Below is a small trained network, with its code and all its weights. Each question gives an input and a class and asks what happens when units are switched off, that is, made to give their printed mean instead of their output.

import numpy as np


def w(rows, s, z=0):
    codes = np.array(rows[::2]) - 128.0
    scale = np.full(codes.shape[1], s)
    scale[-1] = z or s
    return codes * scale


def f(y):
    return np.maximum(y, 0)


def log_softmax(a):
    a = a - a.max(-1, keepdims=True)
    return a - np.log(np.exp(a).sum(-1, keepdims=True))


def net(x, mask):
    res = np.array(x, float).reshape(1, 8) / 4 @ E
    y = f(res @ A[0][:, :-1].T + A[0][:, -1])
    res = res + np.where(mask, y, B[0][:, -1]) @ B[0][:, :-1]
    return log_softmax(res[-1] @ U[:, :-1].T + U[:, -1])


A, B = {}, {}
E = w([
[168,158,95,188,123,161,178,88],'x0',
[188,146,165,105,71,174,117,100],'x1',
[116,116,147,138,104,82,98,145],'x2',
[103,54,60,128,178,58,151,166],'x3',
[171,144,89,181,145,178,191,52],'x4',
[150,182,122,111,116,158,146,94],'x5',
[54,200,129,2,161,140,166,87],'x6',
[95,138,127,101,138,160,144,102],'x7',
],0.0088)
A[0] = w([
[85,95,95,93,171,61,134,167,252],'n1',
[132,146,139,84,88,160,184,59,181],'n2',
[78,43,84,117,154,54,124,239,164],'n3',
[134,82,152,134,179,80,110,227,194],'n4',
[124,203,128,134,115,132,133,71,176],'n5',
[164,109,95,200,131,153,169,96,155],'n6',
[79,196,128,41,110,146,147,111,178],'n7',
[107,204,174,29,163,145,134,103,165],'n8',
[115,107,96,130,165,74,92,170,149],'n9',
[196,122,183,206,86,115,67,151,222],'n10',
[97,89,93,134,136,130,57,152,107],'n11',
[104,112,147,145,150,118,133,181,112],'n12',
[124,128,157,159,129,155,140,156,121],'n13',
[155,121,79,172,162,148,181,81,224],'n14',
[174,197,75,141,133,162,156,2,244],'n15',
[160,109,200,151,64,104,79,220,218],'n16',
],0.0089,0.0031)
B[0] = w([
[59,106,195,134,127,107,120,156,217],'n1',
[131,182,223,145,143,161,146,162,200],'n2',
[59,2,104,134,97,43,173,224,238],'n3',
[114,25,87,61,86,101,158,152,208],'n4',
[125,158,194,137,158,153,151,144,187],'n5',
[205,145,118,188,112,115,164,113,205],'n6',
[40,143,207,69,201,168,75,150,217],'n7',
[41,159,199,22,194,177,99,98,225],'n8',
[92,60,108,107,104,82,175,124,184],'n9',
[198,109,60,133,67,143,86,50,233],'n10',
[142,110,132,89,101,77,141,142,165],'n11',
[139,104,137,117,91,107,123,151,157],'n12',
[164,151,92,119,105,133,120,149,146],'n13',
[167,165,146,219,131,115,195,173,211],'n14',
[133,203,162,196,185,141,152,152,251],'n15',
[171,74,80,35,96,134,12,81,226],'n16',
],0.0073,0.011)
U = w([
[71,60,99,130,97,2,166,232,12],'0',
[48,203,172,96,164,209,102,132,163],'1',
[177,205,121,253,128,126,221,152,254],'2',
[193,116,70,127,68,144,48,88,88],'3',
],0.0085,0.00088)

Each question gives the input, the list of numbers given to net, and the class t.
The units are the neurons (one row each of A and B). Each row of codes is followed by its name. A weight is (code - 128) times the scale printed after its matrix; where a second scale follows, it is the last column's (A, B and U).
mask holds one flag per neuron, in row order. A switched-off neuron (its flag False) gives its mean, the last column of its row in B, instead of its output. The means were averaged over made-up inputs and are rounded, as every weight is.
A unit's drop is (log p(t) with every unit on - log p(t) with that unit switched off) / (log p(t) with every unit on - log p(t) with every unit switched off).
The circuit of an input: a set's keep is (log p(t) with only the set's units on - log p(t) with every unit switched off) / (log p(t) with every unit on - log p(t) with every unit switched off). Starting from the 12 units with the biggest drops (on a tie, the unit counted first), units are removed one at a time, each time the one whose removal leaves the highest keep (on an exact tie, the one counted first), for as long as the keep stays at least 0.8.
circuit, biggest first: the units of the circuit, biggest drop first
most important unit: the unit with the biggest drop
k most important neurons: the k neurons with the biggest drops, biggest first
drop of u: that unit's drop, to one decimal
input [-2,5,7,-2,-2,-8,8,-7], class 1: circuit, biggest first	(n8)
input [4,5,-5,6,-1,-8,4,6], class 1: circuit, biggest first	(n4 n9)
input [3,-2,-7,2,1,6,2,-2], class 2: circuit, biggest first	(n14 n15)
input [-4,5,-4,8,4,-4,8,-3], class 1: 2 most important neurons	(n8 n7)
input [6,-8,0,-6,0,3,-8,-5], class 3: 2 most important neurons	(n10 n16)
input [-8,6,-5,-8,6,1,-3,-3], class 2: 2 most important neurons	(n15 n7)
input [-2,0,3,6,6,4,4,-2], class 2: 2 most important neurons	(n16 n14)
input [5,2,8,2,-8,5,-4,-7], class 3: 2 most important neurons	(n16 n10)
input [6,-1,-1,6,1,4,-4,-8], class 2: 2 most important neurons	(n6 n14)
input [0,1,-6,5,3,3,3,-3], class 2: 2 most important neurons	(n14 n16)
input [-8,5,-6,3,-1,1,-7,8], class 3: drop of n15	0.1
input [2,6,7,3,-2,0,0,6], class 3: drop of n3	0.4
input [-6,3,-1,-6,-3,-1,-1,0], class 3: drop of n16	0.4
input [2,5,-6,-4,3,0,-2,3], class 2: drop of n11	0.0
input [-2,-1,-3,-1,0,7,-5,2], class 2: most important unit	n16
